Below are the code and all the weights of a small trained network. Each question names an input and a target symbol and asks about switching units off, where a switched-off unit gives its printed mean instead of its output.

import numpy as np


def w(rows, s, z=0):
    codes = np.array(rows[::2]) - 128.0
    scale = np.full(codes.shape[1], s)
    scale[-1] = z or s
    return codes * scale


def f(y):
    return np.maximum(y, 0)


def softmax(a):
    e = np.exp(a - a.max(-1, keepdims=True))
    return e / e.sum(-1, keepdims=True)


def log_softmax(a):
    a = a - a.max(-1, keepdims=True)
    return a - np.log(np.exp(a).sum(-1, keepdims=True))


def net(x, mask):
    ids = ['γπστφψ'.index(c) for c in x.split()]
    T = len(ids)
    res = E[ids] + P[:T]
    u = 0
    for l in range(3):
        r = res
        for j in range(3):
            rows = slice(2 * j, 2 * j + 2)
            q, k, v = (r @ M[l][rows].T for M in (Q, K, V))
            z = softmax(np.where(np.tri(T) > 0, q @ k.T / 2**0.5, -1e9)) @ v
            o = O[l][rows]
            res = res + np.where(mask[u + j], z, o[:, -1]) @ o[:, :-1]
        u += 3
        y = f(res @ A[l][:, :-1].T + A[l][:, -1])
        res = res + np.where(mask[u : u + 8], y, B[l][:, -1]) @ B[l][:, :-1]
        u += 8
    return log_softmax(res[-1] @ U[:, :-1].T + U[:, -1])


Q, K, V, O, A, B = {}, {}, {}, {}, {}, {}
E = w([
[19,46,125,254,183,89,112,124,142],'γ',
[224,82,77,190,169,52,143,126,124],'π',
[209,145,86,34,69,131,105,158,134],'σ',
[172,194,201,194,144,178,30,138,123],'τ',
[10,114,128,73,70,173,65,160,159],'φ',
[100,164,177,99,153,158,242,67,91],'ψ',
],0.0087)
P = w([
[120,171,90,139,167,221,215,109,183],'0',
[101,176,106,101,196,109,128,142,17],'1',
[94,220,28,227,61,154,207,164,128],'2',
[143,33,157,79,175,197,104,121,57],'3',
[145,136,98,147,103,159,111,18,190],'4',
[117,153,173,96,155,14,117,221,107],'5',
[110,196,75,214,11,82,139,104,153],'6',
[151,70,182,115,120,82,57,174,106],'7',
[181,84,134,150,77,156,84,1,207],'8',
[156,49,189,129,93,52,39,209,117],'9',
],0.007)
Q[0] = w([
[172,158,173,156,141,141,66,134,121],'L0H1',
[119,104,63,114,98,111,192,111,163],'L0H1',
[222,95,110,216,211,69,169,99,106],'L0H2',
[254,161,106,54,72,127,125,146,102],'L0H2',
[102,122,131,109,97,162,117,128,153],'L0H3',
[105,112,132,140,151,120,136,122,106],'L0H3',
],0.011)
K[0] = w([
[127,188,169,167,139,174,67,121,103],'L0H1',
[94,74,110,89,126,101,160,132,123],'L0H1',
[215,99,112,204,193,87,160,110,115],'L0H2',
[245,148,97,60,85,125,132,147,114],'L0H2',
[99,155,142,112,104,136,123,137,145],'L0H3',
[98,116,129,155,151,116,121,114,120],'L0H3',
],0.012)
V[0] = w([
[197,100,243,112,131,133,75,255,132],'L0H1',
[159,60,226,144,148,100,73,251,117],'L0H1',
[85,232,59,126,226,234,249,62,112],'L0H2',
[176,27,200,129,37,35,14,188,148],'L0H2',
[147,68,138,83,137,94,70,220,99],'L0H3',
[118,188,125,169,129,153,172,44,147],'L0H3',
],0.0031)
O[0] = w([
[153,238,126,144,211,174,35,43,131,60],'L0H1',
[104,253,113,175,166,161,9,62,135,2],'L0H1',
[190,41,241,188,10,71,68,175,174,147],'L0H2',
[75,206,28,67,244,185,188,80,90,104],'L0H2',
[144,54,151,78,112,74,99,179,138,23],'L0H3',
[117,207,113,170,148,179,155,87,108,235],'L0H3',
],0.0033,0.00041)
A[0] = w([
[158,156,99,220,28,143,158,107,231,252],'L0N1',
[84,175,81,94,217,185,243,117,90,166],'L0N2',
[93,182,73,156,143,181,148,3,205,181],'L0N3',
[129,29,136,89,148,141,112,156,35,195],'L0N4',
[77,111,161,142,171,140,72,210,169,191],'L0N5',
[172,47,125,105,138,198,106,52,184,251],'L0N6',
[133,129,250,105,147,163,193,132,95,163],'L0N7',
[144,129,157,83,197,72,97,193,43,244],'L0N8',
],0.0052,0.0031)
B[0] = w([
[101,184,27,201,47,161,156,76,157,254],'L0N1',
[14,255,67,132,244,191,214,17,63,149],'L0N2',
[237,84,131,236,31,121,113,96,168,184],'L0N3',
[109,56,130,80,157,134,84,146,43,189],'L0N4',
[81,119,122,199,119,93,13,151,108,179],'L0N5',
[170,50,126,124,161,197,69,52,186,219],'L0N6',
[89,160,206,74,99,141,143,82,61,154],'L0N7',
[134,128,129,95,182,55,72,141,39,226],'L0N8',
],0.0049,0.0048)
Q[1] = w([
[102,178,132,160,130,112,166,254,97],'L1H1',
[145,64,176,77,197,157,99,98,153],'L1H1',
[106,155,191,117,116,133,191,101,149],'L1H2',
[137,117,171,118,143,147,176,76,121],'L1H2',
[95,205,99,181,68,101,158,228,74],'L1H3',
[119,105,150,124,146,146,162,218,105],'L1H3',
],0.01)
K[1] = w([
[156,79,102,149,98,209,125,88,124],'L1H1',
[121,200,110,152,109,74,126,140,127],'L1H1',
[107,133,154,127,121,164,182,79,111],'L1H2',
[126,155,129,131,151,129,180,85,119],'L1H2',
[159,33,126,138,139,247,114,91,127],'L1H3',
[138,127,98,152,74,156,151,89,130],'L1H3',
],0.012)
V[1] = w([
[139,164,210,71,65,182,209,64,126],'L1H1',
[101,145,151,235,180,62,154,117,82],'L1H1',
[99,163,180,123,140,138,185,70,107],'L1H2',
[136,131,125,110,157,106,96,209,107],'L1H2',
[69,164,222,167,109,184,22,83,126],'L1H3',
[254,196,142,134,163,117,83,108,109],'L1H3',
],0.007)
O[1] = w([
[124,96,200,89,95,136,126,18,118,4],'L1H1',
[123,175,138,223,126,95,139,170,46,219],'L1H1',
[168,94,110,116,114,92,52,176,152,39],'L1H2',
[122,111,186,96,133,137,156,99,118,151],'L1H2',
[163,49,98,115,111,213,145,129,49,109],'L1H3',
[124,142,227,113,115,155,254,165,146,240],'L1H3',
],0.0071,0.0027)
A[1] = w([
[154,159,145,157,105,167,201,166,187,161],'L1N1',
[159,67,107,137,74,177,160,85,130,67],'L1N2',
[137,78,152,99,120,72,100,141,131,151],'L1N3',
[120,105,153,118,98,113,157,38,192,89],'L1N4',
[94,140,96,133,219,154,125,204,87,253],'L1N5',
[133,102,178,91,113,139,102,127,104,126],'L1N6',
[132,157,141,148,118,99,81,98,142,54],'L1N7',
[120,185,135,143,101,109,171,136,254,158],'L1N8',
],0.0079,0.0036)
B[1] = w([
[124,141,161,179,124,162,218,192,171,228],'L1N1',
[112,114,160,136,70,204,128,55,87,199],'L1N2',
[175,93,197,190,92,110,114,223,86,170],'L1N3',
[136,254,173,100,76,62,113,30,148,171],'L1N4',
[135,161,169,100,115,52,107,94,59,254],'L1N5',
[148,147,123,153,126,36,118,184,97,162],'L1N6',
[91,178,110,88,183,175,132,71,116,148],'L1N7',
[92,200,104,131,189,113,203,158,216,236],'L1N8',
],0.0062)
Q[2] = w([
[130,110,137,128,129,127,126,131,134],'L2H1',
[133,123,134,132,122,125,134,131,137],'L2H1',
[138,145,91,168,115,126,125,183,143],'L2H2',
[112,110,179,75,144,138,141,70,116],'L2H2',
[88,189,108,94,198,150,118,2,104],'L2H3',
[177,131,174,176,96,123,71,220,150],'L2H3',
],0.0072)
K[2] = w([
[134,132,120,132,132,124,134,124,127],'L2H1',
[134,124,127,130,133,126,129,127,126],'L2H1',
[143,133,119,150,112,143,122,115,140],'L2H2',
[115,116,166,86,142,112,138,142,102],'L2H2',
[114,67,190,88,179,102,119,186,8],'L2H3',
[143,130,139,156,91,172,157,127,139],'L2H3',
],0.013)
V[2] = w([
[146,119,148,150,135,121,147,112,106],'L2H1',
[111,105,157,113,122,160,128,157,116],'L2H1',
[92,126,34,175,73,244,144,64,247],'L2H2',
[150,124,151,117,110,93,131,145,94],'L2H2',
[124,167,3,233,33,220,173,57,216],'L2H3',
[106,112,57,182,103,213,149,113,144],'L2H3',
],0.0036)
O[2] = w([
[125,138,178,133,114,139,131,132,110,142],'L2H1',
[119,107,121,121,152,148,162,132,126,105],'L2H1',
[104,14,99,39,140,226,106,75,228,175],'L2H2',
[119,191,148,161,138,94,135,136,82,122],'L2H2',
[166,147,106,238,58,52,121,252,99,254],'L2H3',
[167,87,117,167,90,104,161,199,103,154],'L2H3',
],0.0037,0.0071)
A[2] = w([
[126,113,130,143,110,151,190,166,144,100],'L2N1',
[80,148,145,51,182,196,171,71,211,85],'L2N2',
[135,41,146,83,168,148,119,138,65,113],'L2N3',
[99,158,142,52,253,125,103,92,94,133],'L2N4',
[147,113,103,100,164,128,133,131,109,108],'L2N5',
[138,211,211,161,123,75,189,167,97,110],'L2N6',
[152,90,135,106,47,140,64,28,98,90],'L2N7',
[132,111,146,131,111,140,115,124,42,2],'L2N8',
],0.0061,0.005)
B[2] = w([
[109,125,180,119,151,176,174,118,134,176],'L2N1',
[208,69,119,125,45,74,63,117,138,173],'L2N2',
[120,182,145,141,138,85,140,124,168,154],'L2N3',
[107,143,182,97,120,166,190,62,131,175],'L2N4',
[106,159,168,119,140,134,166,94,137,135],'L2N5',
[122,79,59,86,149,154,83,130,137,249],'L2N6',
[51,159,107,101,250,153,137,151,100,166],'L2N7',
[128,133,99,108,138,120,146,123,254,156],'L2N8',
],0.0074,0.011)
U = w([
[187,109,90,170,71,47,19,194,35,253],'γ',
[88,184,95,139,232,138,186,204,234,51],'π',
[173,104,169,110,38,78,108,64,197,47],'σ',
[155,34,220,158,69,222,189,148,61,45],'τ',
[99,3,11,55,198,226,66,125,144,46],'φ',
[74,225,213,112,180,119,182,49,57,213],'ψ',
],0.004,0.0034)

Each question gives the input, a string of symbols that net reads in full, and the target symbol t.
The units are the heads (2 rows each of Q, K, V and O) and the neurons (one row each of A and B). Each row of codes is followed by its name. A weight is (code - 128) times the scale printed after its matrix; where a second scale follows, it is the last column's (O, A, B and U).
mask holds one flag per unit, layer by layer, with each layer's heads first. A switched-off unit (its flag False) gives its mean, the last column of its rows in O or B, instead of its output. The means were averaged over made-up inputs and are rounded, as every weight is.
A unit's drop is (log p(t) with every unit on - log p(t) with that unit switched off) / (log p(t) with every unit on - log p(t) with every unit switched off).
unit that matters most: the unit with the biggest drop
top k neurons: the k neurons with the biggest drops, biggest first
k most important neurons of layer l: the k neurons of layer l with the biggest drops, biggest first
which heads matter: for each layer, one digit per head in row order, 1 if its drop is at least 0.15 and else 0, layers parted by /
input φ π π π τ, target π: which heads matter	000 / 101 / 000
input σ φ π σ φ, target φ: which heads matter	000 / 001 / 000
input π γ ψ τ τ γ ψ τ σ φ, target ψ: unit that matters most	L0H2
input σ π τ π τ τ σ π ψ, target τ: which heads matter	000 / 111 / 000
input π π π τ π γ ψ, target τ: which heads matter	000 / 001 / 000
input π φ φ π φ τ, target ψ: which heads matter	100 / 000 / 001
input π π π φ τ τ σ τ σ, target τ: which heads matter	000 / 101 / 000
input γ π σ γ, target γ: which heads matter	000 / 000 / 000
input ψ π σ τ π φ π φ, target γ: 2 most important neurons of layer 1	L1N3, L1N2
input π π τ φ τ φ σ π φ, target φ: which heads matter	000 / 101 / 000
input ψ σ τ σ τ π π, target σ: which heads matter	000 / 100 / 001
input π π τ τ π σ σ, target τ: which heads matter	000 / 001 / 000
input φ φ τ τ π φ ψ ψ, target γ: which heads matter	000 / 010 / 000
input π π τ π, target γ: which heads matter	000 / 000 / 001
input σ σ φ, target σ: which heads matter	000 / 100 / 000
input π π π π γ π π σ π, target π: unit that matters most	L1H1
input ψ ψ σ, target ψ: which heads matter	000 / 101 / 011
input φ ψ σ σ, target γ: top 2 neurons	L1N3, L0N1
input π σ σ φ γ π φ τ, target ψ: top 2 neurons	L1N7, L1N3
input σ σ π σ ψ, target σ: most important neuron of layer 2	L2N2
input π ψ γ π π π φ π ψ, target π: top 2 neurons	L0N8, L1N8
input γ τ π π π φ π, target π: top 2 neurons	L1N8, L0N1
input τ π γ σ φ σ γ, target σ: top 2 neurons	L2N2, L0N1
input π π γ ψ σ π φ, target ψ: top 2 neurons	L2N7, L0N7
input ψ π τ π π σ, target ψ: top 3 neurons	L0N2, L1N1, L2N4
input φ σ σ σ τ τ, target γ: 2 most important neurons of layer 0	L0N1, L0N8
input π ψ π γ, target ψ: most important neuron of layer 1	L1N5
input φ τ σ τ σ π τ σ φ, target π: top 2 neurons	L1N8, L0N8
